Below is a small trained network, with its code and all its weights. Each question gives an input and a class and asks what happens when units are switched off, that is, made to give their printed mean instead of their output.

import numpy as np


def w(rows, s, z=0):
    codes = np.array(rows[::2]) - 128.0
    scale = np.full(codes.shape[1], s)
    scale[-1] = z or s
    return codes * scale


def norm(h):
    return h / np.sqrt((h * h).mean(-1, keepdims=True) + 1e-5)


def f(y):
    return np.maximum(y, 0)


def log_softmax(a):
    a = a - a.max(-1, keepdims=True)
    return a - np.log(np.exp(a).sum(-1, keepdims=True))


def net(x, mask):
    res = np.array(x, float).reshape(1, 3) / 4 @ E
    u = 0
    for l in range(3):
        y = f(norm(res) @ A[l][:, :-1].T + A[l][:, -1])
        res = res + np.where(mask[u : u + 7], y, B[l][:, -1]) @ B[l][:, :-1]
        u += 7
    return log_softmax(norm(res)[-1] @ U[:, :-1].T + U[:, -1])


A, B = {}, {}
E = w([
[65,255,145],'x0',
[227,181,187],'x1',
[128,129,124],'x2',
],0.0049)
A[0] = w([
[242,124,3,91],'L0N1',
[183,64,67,21],'L0N2',
[58,215,129,254],'L0N3',
[213,154,189,36],'L0N4',
[49,103,11,69],'L0N5',
[188,174,169,84],'L0N6',
[147,226,113,128],'L0N7',
],0.0055,0.0033)
B[0] = w([
[83,64,223,163],'L0N1',
[117,63,192,153],'L0N2',
[129,2,187,254],'L0N3',
[148,165,31,162],'L0N4',
[226,171,86,179],'L0N5',
[141,124,38,165],'L0N6',
[103,70,157,189],'L0N7',
],0.0047,0.005)
A[1] = w([
[215,216,215,57],'L1N1',
[1,137,26,4],'L1N2',
[69,170,175,44],'L1N3',
[18,109,82,101],'L1N4',
[201,142,85,172],'L1N5',
[36,221,202,92],'L1N6',
[25,197,155,193],'L1N7',
],0.0065,0.0019)
B[1] = w([
[156,123,4,253],'L1N1',
[156,122,9,214],'L1N2',
[152,72,181,186],'L1N3',
[209,172,106,243],'L1N4',
[63,116,111,205],'L1N5',
[152,1,175,247],'L1N6',
[162,33,164,245],'L1N7',
],0.0066,0.0027)
A[2] = w([
[240,208,192,189],'L2N1',
[156,71,219,140],'L2N2',
[77,51,57,252],'L2N3',
[106,143,131,100],'L2N4',
[130,121,98,100],'L2N5',
[32,96,254,135],'L2N6',
[113,144,136,112],'L2N7',
],0.0066,0.0034)
B[2] = w([
[20,95,11,151],'L2N1',
[51,167,204,199],'L2N2',
[146,253,199,254],'L2N3',
[125,146,131,128],'L2N4',
[155,142,133,139],'L2N5',
[209,206,6,161],'L2N6',
[154,95,101,128],'L2N7',
],0.0051,0.0075)
U = w([
[148,17,169,94],'0',
[151,160,116,254],'1',
[174,119,6,95],'2',
[60,221,130,7],'3',
],0.016,0.0085)

Each question gives the input, the list of numbers given to net, and the class t.
The units are the neurons (one row each of A and B). Each row of codes is followed by its name. A weight is (code - 128) times the scale printed after its matrix; where a second scale follows, it is the last column's (A, B and U).
mask holds one flag per neuron, layer by layer. A switched-off neuron (its flag False) gives its mean, the last column of its row in B, instead of its output. The means were averaged over made-up inputs and are rounded, as every weight is.
A unit's drop is (log p(t) with every unit on - log p(t) with that unit switched off) / (log p(t) with every unit on - log p(t) with every unit switched off).
The circuit of an input: a set's keep is (log p(t) with only the set's units on - log p(t) with every unit switched off) / (log p(t) with every unit on - log p(t) with every unit switched off). Starting from the 12 units with the biggest drops (on a tie, the unit counted first), units are removed one at a time, each time the one whose removal leaves the highest keep (on an exact tie, the one counted first), for as long as the keep stays at least 0.8.
units of the circuit, in order: the units of the circuit, biggest drop first
unit that matters most: the unit with the biggest drop
top k neurons: the k neurons with the biggest drops, biggest first
top k neurons in layer l: the k neurons of layer l with the biggest drops, biggest first
drop when u is switched off: that unit's drop, to one decimal
input [7,-7,1], class 0: units of the circuit, in order	L1N7, L1N6
input [-5,-4,7], class 1: unit that matters most	L2N3
input [-3,1,-8], class 1: top 2 neurons in layer 0	L0N3, L0N5
input [0,-4,6], class 1: units of the circuit, in order	L2N3, L2N1
input [-4,-4,5], class 1: top 3 neurons	L2N3, L0N3, L1N6
input [7,-6,4], class 0: top 2 neurons	L1N7, L1N6
input [-5,-4,8], class 1: top 2 neurons	L2N3, L0N3
input [-7,8,-2], class 2: top 3 neurons in layer 0	L0N3, L0N4, L0N7
input [-1,0,6], class 1: top 2 neurons	L2N6, L2N1
input [-3,2,1], class 3: top 2 neurons	L0N3, L2N2
input [-6,7,5], class 2: top 2 neurons	L0N3, L1N6
input [-2,3,-1], class 3: top 2 neurons	L1N5, L1N4
input [3,-8,5], class 2: top 2 neurons	L1N2, L2N2
input [1,5,4], class 2: units of the circuit, in order	L1N1
input [6,7,-2], class 2: top 2 neurons in layer 2	L2N1, L2N3
input [5,4,-4], class 0: top 2 neurons	L0N5, L1N6
input [-3,-4,7], class 1: top 3 neurons	L2N3, L0N3, L1N1
input [0,-1,-2], class 3: drop when L1N4 is switched off	0.1
input [1,-2,7], class 1: drop when L1N2 is switched off	-0.1
input [-1,-6,-2], class 2: unit that matters most	L1N2
input [1,-1,-3], class 3: drop when L2N2 is switched off	0.2
input [8,6,0], class 0: drop when L1N6 is switched off	0.2
